Each row has a hidden value. The values are split into ranges, and the group after each row names the range that its value falls in. Each part has its own value, ranges and names.
-171  -10   26   19 -119 -125 -198    8 -104  -37  -32  -98   -2    3   47 -118   45   82   10   47  -64 -303  -54   86 -332   11   30  124  211  -11   63  -55   44   10   61   29   39  119 -245    8   66   34  192   -1   26
br
  94  168  -72 -197  194 -202 -220   51  321 -191  -65  -23  157 -255   -6  313  122   44  259  -56  -19 -179  -76  -28 -217  -87   11  -53 -150 -223 -105  -21   66  -39   32  -99 -290  -96 -167   35  412 -119 -289  -66  177
gf
 130   17 -113 -236  219  -59   71  -90  219  -80  -69   84  135 -278   29   25    0  -19   30  -41   93   73  -21  -26   51   96 -195   50  -72 -134  -65  -98   26  255  -91  -89 -216   95  -75  -16  183  103  -70  264  149
bb
 -37   17  -40 -181   13 -280 -126  222   36 -143  -68  -88   43    8  -22  -80   56  191  177  128 -183 -177 -116  -37 -396  -45 -113  -60   71   42  -26 -303  -20   81 -160   21 -108  -22 -301 -133  304 -130    2 -155  115
qb
   2  -52 -101 -207 -105 -226  109    4  242   19  146   63   68  -44 -117  269   86  -63  -90  -70  272  -45 -270  147    1 -207    5 -206 -160 -105   60   37  135  -21  203 -155  107   15  -37 -188  100  -75  -89  -79  212
br
 251  -34 -216 -137  193  133 -293   -1  283 -231   80   -3  236 -267  -23  157   89 -299   23 -157   45  167  -68  -75  233 -149  -78  -49 -120 -122 -247   93   40   14  -60 -260 -421   53 -190  -73  287  -55 -433  -37  250
Lh
 139  -61  133  -32  116  -26  130  284   52   96   86 -106  131   14    7  -96   71   59  163 -157   24   11  -70  -18  -11  146   50   18   60   94  -10 -128  -56   99 -167   89  131   28   13  135    6   15   -4  -40  243
tr
  28   26  146  139  -31   -1  -11  196   34   20  -23 -217  113   -5  -28   45  -68   -5  125   99  -36 -294  196  -43 -157   81   61  184   11   25   40  -71 -118 -120    5   46  119   50   15  145   87  -23  -19 -110   40
qb
  63  -41  132    8  -51  -71   14  370   -6  -27    2 -116   30   76   -5 -150 -174  -23  377   32 -310 -215   40 -207 -398  124   72   37   73  193  -70 -207 -318    4 -186   77   60  -54  -97  180  224 -271  -21 -280   51
br
  80 -115 -146  -35  -46  -26   14  -44   93 -100  -24    5   91 -176   61  -65 -110 -239    5   44 -107 -114   -6 -103  -47   42  -70   53  -37  -20  -61   -8 -142   97  -20 -104 -117  134  -78   31  149 -124  -61    5   75
tr
 113  -70  -27   31   -2  -76  -46   90  -64   41   -3  -67   81 -105   72 -169   20  -97  -27 -113 -148 -232   17 -133  -88  166   49  108  145  -72  -44  -73  -43   66   90   37  -87  183  -35  135    3   -4    6  -62   92
jh
 -40  110  213   12  -46 -239   19  374   -8  -49  -80 -191   54  179   41  -15   21  384  383  138  -77 -271  -72   87 -397    5  105   47   -1  119   91 -204  -19 -103 -227  140  246  -70  -88   41  250 -171   72 -294   76
tr
   9  -17  -55   53 -107 -174  -20 -137  -63   90   70   22  -45 -103  240  -81  143   53    8 -233  -11 -274 -116   43  -90  130  175   87  109 -144   75    7  157  103  104   47   44   99   22   92  -75   15  146    0   65
gf
  10   33 -134   15 -105   57 -110  -98   73 -211   33  -57   75  -66   24  102   18 -195  132  -25  -18  -26   -2  -22   -5 -101   16   36 -202 -148 -165  145   23 -114  -91 -116 -173   -9  -69  -44  185  -90 -126 -118   66
bb
  32   42   40 -254   34 -354  327  -78  311  236   16  129   39 -241  -96  320  -50    8  -66  -18  246 -297  -45   13 -139   63  -40  -25 -101 -170  199  -79   15  144  408  -38  195   41  156   49   37   55   13  175  112
Cd
-122 -191  -76 -343   18 -311   53  -38 -184 -129 -150  235 -219  -63  220 -348  135  176  128 -182  -60  -44 -397  121 -112   51   32  -48   59  -31  -57  -34  213  170  -81  -41  -96    2 -186   -5  101 -147  261  -53  -43
bb
 -36 -181 -174  -98  -32  100   56 -371  226   64  152  145 -129 -339  -58  238 -109 -432 -281 -131  291  -78  252  -26  233  -11  -97   72 -127 -204  -22   40   22   73  343 -310 -202  -18   20  -85  -70  121  -35  283 -111
jh
  92 -208  229   56  -90   94  525   57  237  274  163   90 -108  -96  -24  287 -281 -331  131 -175  332 -156  189   -1  250  112  256   76 -307   67  108  179 -209 -148  256 -144  420 -145  456  315 -125 -186  -37  -73  -86
Lh
 180 -206  -55   80   43    8 -123   83  149  149   89 -114  231 -254 -124  159   85 -344 -509 -140  245 -310   59   35  297  -17   89   73  127 -180   77  123   90 -144  607 -186  -29  348   37   99 -129  113 -208    9  183
br
  33  -12 -147 -216    3 -204   11 -109  167  -76  -17   93   44 -194   13  110   36  -67   -3  -21   51 -106 -137    0  -58  -64  -75  -42 -104 -145  -20   -9   77   92  104 -124 -118   46  -78  -82  180  -58  -76   21  103
Cd
 -54  -88  -93  -97   26 -306  -32   34   63  -19  -45    4  -55 -186  133  -69   77   90   36  -85 -110 -346  -70   -2 -334  140   37  -34  111 -123   47 -236    9  139   71    7 -145   10 -189   51  134 -106  130   39   40
jh
 185 -126 -116  -49  105 -203   21   99  409   37   64  -23  143 -348   -6  343   22 -223  -80 -115   98 -340    7  -39   -8    2  106 -115 -123 -176   53  -49  -70  -47  339 -180 -119   14   16  115  182 -208 -283  -50  175
tr
 175  -62 -104  -95  -86 -110  167 -146   95  202  232  183   30 -127  156  -46   37 -137   -8 -364   67    1 -265  -49   50  123  105  -56   71  -60   38   38   41  300   98  -13  110  138  105   61 -105    8   27   73  229
br
 -42   30  129  -24  -40   15  283  -93  128   88   12   14   -6  -98  -11  126 -165 -106  201    8  112 -124  144  -25  -87  135   10  163 -158  -22   43   57 -141   49    2    8  198  -51  165  184   15   31  101  145   -5
Cd
 243    0 -118 -273   77   80   27 -211  108  -45  113  308  -76 -172  137   12  -50 -166  181 -318  115  278 -108 -113  326  -31  -23   28 -170  -75 -201  102  131  191  -89 -220 -210  -42   79  -74  125  -31 -212  -36    7
jh
 -17  -47  -67   50   78   41 -239  -96  -15 -103   36  -73   34 -163  195  -84  221  -18   69 -240   -1  -85  -56   86    9   77  106  110   95 -123  -77   60  154   49 -100  -24 -187   30 -168  105   27   68   46   94  121
qb
-167 -167  -35 -239  100 -264  -40    7  -36 -121 -243   34  -23 -169    0  -88  133  131 -217   63  180 -237 -157  247  -30  -31  -68   51   56 -159   63   -9  247  -33  237 -117  -94  167 -213  -35   93   50  176  104  -26
jh
  77   23   89   24   61   93 -190  156  128  -96   97  -67  -30  -33   82  108  -20    1  374 -140  -17  -59  106  -37  -74  -27  136   65  -64   66 -109  -68  -43  -85 -201  -98  -96 -209  -99   66  240 -163 -174 -203    3
Lh
 149  101   94   71 -110   48   58  -31   -8   28   92   45  -62   64  229   18  -66  128  313 -124   92  -18   26   20  121   12  157  178 -122   53   20   28  103    1 -204  -32  181  -51  181    7   77  -77  -43 -207  -54
qb
  72  104   35   90 -154  139  -15 -111  -61  -69  -51  -11   23  -11   73  -36 -241 -125  162  110  -51 -113  211 -121    3   33  -16  298  -93  -18  -70   93  -78  -46  -60  -61   17  118   90   38  120   -7  -38 -100 -134
jh
 145   62  119   22  -39    1  126  120   70  -54  -74  -32   46   28   55  123 -119   98  188   84  169 -101   97   58  167  -50   76  172 -242    0   28   44   70 -176  -58  -93  163   19  197   12  173 -111 -129 -242  -71
gf
 190  -50  173  -13  -19  -82  273  199  -69  282  141   39   -6   42  143 -279 -104   37  272 -236 -167  -82  -59 -204 -164  327  109   89  194  195   44 -199 -203  303 -147  190  271   57  144  242  -97  -41  128  -61  143
Lh
 219   36 -135 -145  -82 -138  221  -48  223   45  140  119   36 -102   49  101 -134 -106  163  -55  -35    6  -37 -193  -42   28  -79  -67 -175  -17  -25 -163 -109  224  -96  -69   -2  -21  107 -104  166 -140 -149  -77  119
Cd
 166   33 -272   55 -225  169  -14 -455   54   10  294  149  -22 -141  198   29  -24 -371   28 -295    6  137    2 -164  219   10   18   75 -125 -157 -147  160   54  206  -77 -132 -150   54  114 -104  -62   50 -100   48   78
gf
 371  333  -18   17  104  234  -20 -196  318    2  157    6  288 -139   52  357  -18  -32  173 -112  306  243  123  -32  388  -65  -60  200 -263 -152  -66  143  152   84 -166 -112  -17   84  228  -89  150  226 -382   84  213
Cd
 198   -5  -63 -151   76  161   67 -277   13  -57   39  275  -92 -173  270 -107  -62 -103  236 -310  105  251  -54  -49  352   88   30  172 -142  -56 -163  162  130  208 -206 -154 -138   -3  133   55   59   14  -66   66  -52
bb
 199   65  276   60  121  202  104  225  230   82  139 -103   83  -25 -118  404  -12 -137  281 -235  313  -14  217   -1  310  -32  249  112 -316  -65  -91  204   23 -342   93 -107  136 -197  311  232   52  -33 -324 -238   56
bb
 -54 -271   98  149  -34  -59 -124  229 -219  137  135 -153 -117   30  160 -299  212   30  -30 -316  -81 -286  -35   49  -85  186  259   64  327   76   39 -145   65  -10   42   81   62   17 -126  180 -200  -22  215 -134   59
tr
  59  -69 -154  -63   -3  -45  -88 -125   79 -108   16   44   16 -204  104   28   62 -177   14 -147   -8 -106  -49  -31   47    0   40   30  -75 -164 -100   75   71   19   61 -131 -210   39  -57   29  109  -72  -85  -20   55
gf
   3   23 -178   73 -209  132  -99 -274   30 -142   45  -29   83  -91   -6  108  -70 -305 -123   65   94  -52  101   -8  139 -130  -63  148 -167 -185  -97  211   63 -100   89 -180 -121  162   -8 -134   63   55  -90  -13   -9
jh
 -22  -56  -11  -46   16  129  -90 -148 -101   14  177   45 -103  -24  168 -199  140   -3  143 -311   46  169  -55   29   83   92   20  107  117   31 -100  -26  136  219 -264   -6  -69  -57 -113  -17  -91  159  143  128   77
qb
 290    1   71  -22   85  297   31  -74   92  116  189  110   20  -99   88    0 -142 -174  133 -240  170  224  161 -125  385   75   -5  217  -29   91  -92   32   -7  163 -125 -140    6   30  162   34  -21  118 -190   35   23
Lh
  -4  -84 -166  139 -315   17   26 -197 -325  -13  172   10  -93  141  324 -436  125   -6   55 -237 -156   57 -199   -4   18  124   89   87  117   10  -59    2  134  214 -329  102   56  144  -17  -85 -176   22  285  -80   77
gf
  82   17   79  168 -123   66  -30  317   29 -135  102 -239   42  186   -8  103   16   28  302   -9  -10  -76  115   -5   -7  -92  159   12 -222   41 -104  -65  -19 -300 -259  -28   48 -162   35  -33  183 -220 -163 -444   37
bb
 -61   75   31  -27 -180 -187  125   50  -67   44   23 -106  116  109  -26 -103   21   83   90  101  -82 -144 -142   -8 -303   43  -57   45   52   19   60  -69  -37  104  -87  155  227  143  -47  -33   22   49  169  -35  194
qb
 137   99   52   52  131   42  172  -42  402   87   78 -107  232 -262  -59  417  -21 -147   66  -61  264 -139  190   15   76   93   32   95 -226 -189   56   68  -70  -16  114  -50   65    0  185  183   73  100 -170  212  202
Cd
 -64  -36 -128  -55  -47 -126 -234  -83   -1  -59   54  -48   -3 -123   47  -38  131  -46  -53  -70  -72 -202  -41  -13 -183  -20  -28   31  133 -105  -30  -95   90   79   69  -50 -181   53 -240  -81   76   37   32   16   84
qb
  63   92   60  130    3  -98 -213  250  178  -22   44 -298  194  -25 -102  286  106   90  -19  103  101 -348  158   59 -120 -110   62   62  -16  -94   76 -137   70 -237  134  -39   12   32  -88  -57  176   -2 -200 -199  135
qb
  59    7  -70 -201   29 -160   38  -30   98  -26  -14  107  -42 -133   54  -22  -73   30  115  -28  -32  -86  -11  -89 -145   54  -96   21  -17  -51  -33 -187   -9  185  -34  -70 -126   -2  -87  -69  185  -47   -7   17    1
jh
 -92  217   79  -22 -166 -231  178  -80  396   95  127  -50   30 -101 -149  647  -67  -71  224   40  211 -392  105   25 -331 -110  135  -52 -350 -230  119   76  -57 -203  309  -50  212 -223  161   50  181 -108 -112  -72   63
gf
  36    9  -11  -87   49 -224  238  -91  259   81  -15   21  165 -229   47  242  104   -7  -29  -90  255 -201 -177  164    7   58   81   -8 -151 -213  139  143   97   44  214  -15  168  113  129  147   26   28   18  171  232
qb

New part:
  -2  -46  -31 -184 -123  -51   -4   81   23 -138   54  300 -145 -133 -384 -280  276 -156  -60  193 -580  189 -288 -190  -10 -225   70   22  304   47   88 -144 -130  -81  185  259  251 -273  273  305  -22   25  -48 -305 -384
R
 -98   62  379 -185  126   41  119  337  311  306  144 -449 -482 -157 -458 -121 -132 -383 -265  -24  136  -72 -464 -260 -117  593  151  -90  758 -156 -839  656   46  234 -396  183 -185 -164  256  -98  144 -201  453  352  337
C
 100  -55    5 -167  -51  -50   69   37   89  119  153   91 -331 -138 -448 -229  186 -148 -141  147 -267  129 -318 -153   74   -6  108  -15  426    4 -119   81  -97  -32  -66  197   86 -189  216   63  -45    2   34 -116 -180
U
  86  -10  -29  -32   28  -75  -10  290 -329  -79 -116  -57  182   65  443  162  -12  243  168 -299  390 -111   34 -100 -171  126  -60   77 -375   15 -114  -57 -174   37   17  -96   50   52   41   44  -42  254   72   38  -11
G
 -66  -10 -215  -67    6 -271   74 -226 -153 -232  -34 -303  235  323  151  140   11   64  248  -94  -41 -281  257 -115  -52  163  -35   74 -359   -6  126 -331 -178   71 -113  -12 -111 -278    9  225 -131  395  273   26 -161
N
-153   64   95 -259  -98   28    8  148  205  -78   66   12 -228  -90 -307 -265   75 -326 -203  162 -315  168 -235 -268 -167  -33   65   -6  477  108  -31   69   -3  158   76  219  132 -226  257  198   42 -141  176  -88 -189
T
 -63  -17 -230   -3  -72 -148   -2 -180 -205 -233   -9 -215  161  400  128  216  -36   39  282  -79  -25 -100  243   40  -34   86    4   62 -289   44  158 -340 -121   36 -164   27 -102 -131    7  153  -70  173   77  -46 -181
P
-213 -152    7 -194  133  -39 -191  203 -191   55 -289 -218   -2  226  203 -142  166  171  -73  -62   80  -64   83  -46 -142 -227  126   71 -150  252  613  123 -152   -2  -44   29 -258  -90   17  180 -121  293  189    1   12
T
-107  -80  228  223  232  -90 -348   15 -124  199 -532  106  -82   80  322 -104  284   88 -134   60 -237  216 -206  336   61  210   -3 -105  117   32 -124  601  178 -188 -277  166 -282  -31 -299  168  225 -101   74   67  145
S
  -4   46   18 -213  -81  -40   55  -41  182   66  132   71 -343 -155 -435 -324  222 -253 -186  218 -317  197 -302 -181   14  -85   57   24  503  121   18   56  -42   46  -29  184   75 -251  174   95  -27  -66  106 -145 -173
N
 -78  -19 -282  -15  -90 -211    5 -247 -164 -228  -25 -202  166  347  101  134   44   78  266  -12  -81  -91  250   38    3   48  -39   86 -321   97  249 -371 -135  -31 -136   16 -118 -216  -47  182  -72  264  113  -50 -198
C
 186 -232 -127 -104  -79   -6  173   41   -2   78  218   78 -174 -140 -284  -65  -79   83 -229   82  196   62 -128  137   60   60  170 -285   82 -104   10  -52    5 -170 -179  149  266  -60  -37   12  173  -58  -21  106  -20
S
 -42  -84 -167   68 -143  -30  -65  -19 -258 -287  -92  -31   92  409  142  239  -31  170  222 -125    2   48  160  258  -30   80  -39   11 -308   64  163 -252 -107  -22 -107   50  -26  -11  -65   91  168   71  -75  -29  -30
U
 172 -244 -111  -33  -83  -65  120  181  -95   58  131  133   -8 -280 -223 -104   -9  219 -138   67  218    7 -149   94   92   41  134 -276 -135 -138   -6  -73  -92 -345  -91  114  298  -88  -84  110  216   45  -20   56   -1
C
-129  -48  -17 -260 -187    7    5  275  123 -114   62   47 -125  -91 -427 -281  121 -221  -58  205 -511  110 -286 -313 -144  -47   83    4  342   12 -119   10  -98 -101  143  264  173 -340  371  302   13   55  147 -165 -294
G
  10   49   78 -190  -50   -5   18   23  118   46   88  123 -292 -141 -362 -291  212 -272 -157  171 -345  194 -333 -195  -31  -87   82   -2  485   58  -53   85  -28   55   -3  197  120 -212  204  134  -26 -113   76 -189 -185
T
 142   89  -75  -99  137 -247   59   33 -232   10  -92  -11  148 -139  573    7  143  276    6 -251  540 -119  122 -203  -97  -16 -153  160 -387  203  194 -155 -191  171   88 -208   46   13 -108   11 -192  376  147   51  -85
N
-138  239  -13  316  -57 -246 -225 -206   74  335   45 -349  159 -262 -205 -101  -31 -187  118  329  215  -50  196 -312  442  217   86  -81  -24   54  -22   72 -175 -143 -374  -22 -328  103 -187   46 -149 -425  193 -212 -191
C
 -51  -99 -131 -224 -262   65   92  208  155    1  223  -57 -275  -84 -438 -183  -40  -96 -142  188   -6  224 -205  -11  -86   13   91  -99  278   96  -28  -17    2 -169  -90  181  149 -209  124   48  196  -72   64   45  -47
R
-153  260   82  349  -11 -210 -262 -190   84  371   18 -347  107 -259 -231  -94  -38 -230   72  313  213  -46  171 -309  475  236  113  -91   75   49  -39  164 -179  -57 -401   -7 -370  181 -174   11 -140 -537  181 -220 -147
C
 -73 -168 -113  -84   21 -161  -64  -43   90   46 -169   57  -12  -54  128 -185   87   41 -264  214 -169  143  -19   86  -63   86   29 -186   49   66   86  148  174 -205  -75  194   64 -238 -145  268  121   92  164  146 -196
S
 -10  -37  -12 -173 -116  -45   -9   91   20 -137   49  313 -149 -160 -386 -289  283 -140  -77  185 -540  193 -286 -177    7 -246   66   25  297   69  137 -147 -146  -67  193  247  250 -247  249  293   -2    2  -59 -307 -353
P
  88 -207 -181 -177 -124  -60  180   36  121   92  218  -35 -189 -175 -306 -159  -62   67 -270  163  190   70  -93   66   24   77  117 -237   99   -1   60  -36   18 -197 -158  135  200 -179  -54   35  171   41  105  177  -24
S
-124   72  143 -195  -87   16    3  222  179  -25   92   13 -287 -159 -407 -238  103 -270 -161  121 -252  153 -298 -258  -63   20   56   41  499  101 -130  112  -99  137   42  204   73 -167  270  126   66 -152  124  -88 -115
P
-247  230   94  352  -61 -142 -383  -40  138  415  -73 -391  169 -208 -133  -92 -160 -286    7  382  152   -8  231 -401  400  312  141 -151  119   43 -127  334 -101  -77 -358   49 -395  259  -95   50 -164 -634  216 -199 -267
M
-119  257   38  334  -90 -142 -228 -129   16  332   65 -347  162 -245 -252  -83  -68 -236  183  302  236  -27  107 -279  395  211  127 -122   -2  -24 -127  111 -150 -183 -423  -20 -287  129 -160   27  -95 -535  168 -268  -99
N
-147   23  -24 -272 -185  -29   34  172  136 -175   68  116 -101 -183 -419 -365  214 -238  -58  239 -516  153 -301 -285 -147 -169   35   30  311   79   32 -109  -89 -103  182  231  231 -415  273  350   50   49  155 -220 -267
N
  45   10  -89 -198 -155  -75  110   -2  171  115  218    6 -367 -200 -491 -294  204 -127 -120  210 -136  201 -303 -113   63  -22   22   42  386  138  -44    8  -80 -109  -97  132   48 -279  109   11   29   40   89  -66  -90
P
 -27  -65 -150 -298 -204   28  131  104  184   62  229  -59 -315 -137 -423 -283   60 -142 -176  226  -47  223 -250  -63 -109  -71   85  -52  351  140   38   -6   37 -156 -100  161  131 -298  122   54   88    8  128   22  -77
S
 -19  101  -65  259 -143  -38 -137  -51 -198   83   93 -243  131   92 -194  146  -99  -92  348   76  162  -16   81  -31  239  161  133  -77 -144  -91 -129  -99 -167 -180 -382   16 -170  105  -49   15  -13 -334  -17 -241  -59
R
   6   77  -89  195  -98 -130 -104  -85 -235  -25  -18 -199  176  193  -55  148   16   11  368  -16  -17 -129  101 -100  188  195   16   46 -234  -75 -118 -130 -252  -84 -229  -11 -185    3   23   64 -101  -12   57 -219 -116
M
 -28  -23  195 -199   53  145    3  117  192   86   82  -92 -395  210 -193   42 -192 -465 -295   21 -265  122 -218 -177 -185  313  205 -126  771  -98 -482  386  176  410 -186  318   20   40  405   -1  -63 -362  118   99 -222
M
-164 -203  -28 -148   79   36 -219  290 -258  112 -255 -218  -67  297  123  -59  130  219   -2  -84   98  -29   53   17  -81 -200  157   96 -119  234  520  171 -192  -63 -109   43 -312   16   95   73 -141  253   76  -25   13
G
 -86 -315   52 -209  242  118 -220  301 -425   84 -313  -59  -22  356  238  -44  152  213  -66 -177   46  -64    5   91 -182 -415  323  -19 -131  119  708  142 -130  -25  -83  103 -163   63  129  181 -200  223  -20 -102  -28
T
  41 -421  296 -102  468  230 -328  580 -663  204 -472   58  -10  409  428  137  100  284  -71 -418   93 -169 -113   94 -183 -312  456  -74  -85  -97  412  443 -170   75 -108  151 -176  356  289  132 -282  132 -159 -106    3
G
-199 -117   77   95   -2 -110 -276  178    7   35 -440   60  -35   34  176 -175  215  176 -157  123 -258  184 -113  180    9  218 -110  -50    1  135  -29  422   42 -230  -43  155 -182 -141 -191  205  290   92  148  116   65
M
 -82   18   43 -182 -129  -48   16  140   62 -158   34  203 -137 -203 -453 -340  296 -156  -44  177 -515  129 -337 -214  -19 -177   22   57  294   65   62  -97 -182  -73  172  213  196 -333  234  298   67   40   71 -266 -195
S
  68  -47   38 -165   -2  -89   36    8  142  171  107   45 -334 -141 -423 -253  185 -169 -212  171 -298   78 -268 -238  109   40  106   -7  476   23 -100  165 -115   49  -55  199   15 -163  237   62 -116   10   97  -92 -226
G
-154 -129  -82  -21 -113   97 -183  201 -266 -145 -165  -83  -61  377  101  107   18  278   49 -140  223  100  181  240   -9 -176   27   90 -238  316  625 -104 -229   60  -50   -1 -181  174  -40  -37  118   33 -114  -45   97
G
-123   -8  295 -228   94  191   22  263  196   55   94 -183 -382  133 -229   32 -248 -495 -296  -28 -117   97 -278 -150 -273  307  255 -161  773 -114 -503  412  194  402 -232  317   33   10  376   40   64 -434  181  175  -44
C
 -97 -346  135 -238  351  147 -272  423 -480  150 -395  -71   39  347  367  -46  129  169  -86 -216   29 -111  -37    1 -280 -419  406  -60 -106   40  615  280  -78  -27  -79  136 -158   85  210  256 -286  219   19 -100  -79
T
 -84   27  291 -226   72  157   81  235  273  198  147 -296 -493   18 -311  -54 -208 -419 -347  -10  114   91 -329 -121 -200  392  189 -143  773  -57 -532  515  168  349 -333  219  -62  -25  244 -110  131 -368  280  280  181
N
 173  119 -246 -250  -81  -17   64  154 -236  -58   46   53  -12   62  713  126   -9  187   31 -280  674  208  143 -116 -346 -164 -176  245 -249  402  214 -257  -20  250  138 -208  161  153   38 -164 -221  223  -66   26 -233
G
 205  124 -174 -224   21  -80  103  153 -290  -15   28   68   55 -104  664   44   91  218   60 -294  684  100   39 -147 -300 -190 -147  220 -310  307  183 -247  -70  154  110 -228  182   64  -17  -89 -220  292   -1    0 -138
S
 254 -304 -106  -10 -101   21  112  254 -169   73  133  145  -23 -145 -178   17 -108  244 -122  -16  243  -18 -137  112   75  125  168 -312 -136 -227 -135   -8  -96 -295 -107  125  313   41    8   27  184   15  -86   63  -17
M
 -79 -116  -51    7   -1   13 -177   98 -281  -60 -185  -46  -67  319  147   89  100  261   42 -142  174   64  139  206   45 -154   38   93 -203  262  548  -57 -215   64  -89    0 -203  149  -61  -18   27   78 -101  -61   46
U
-120  -98  218  246  199  -48 -390   47 -132  182 -523  124  -99  145  325  -44  227   70 -129   61 -244  275 -172  376   60  210   22 -123  140   43 -122  593  201 -177 -283  198 -280   40 -277  154  244 -191   -3   57   97
P
 136   13 -105  -94  112 -138   42   79 -294  -63  -87    6  162   53  604  151   18  182   84 -270  407  -47   92  -70 -220   30  -61   74 -325   82   11 -147  -37  111    0  -96  106   19  -26   64 -145  261   58   64 -152
C
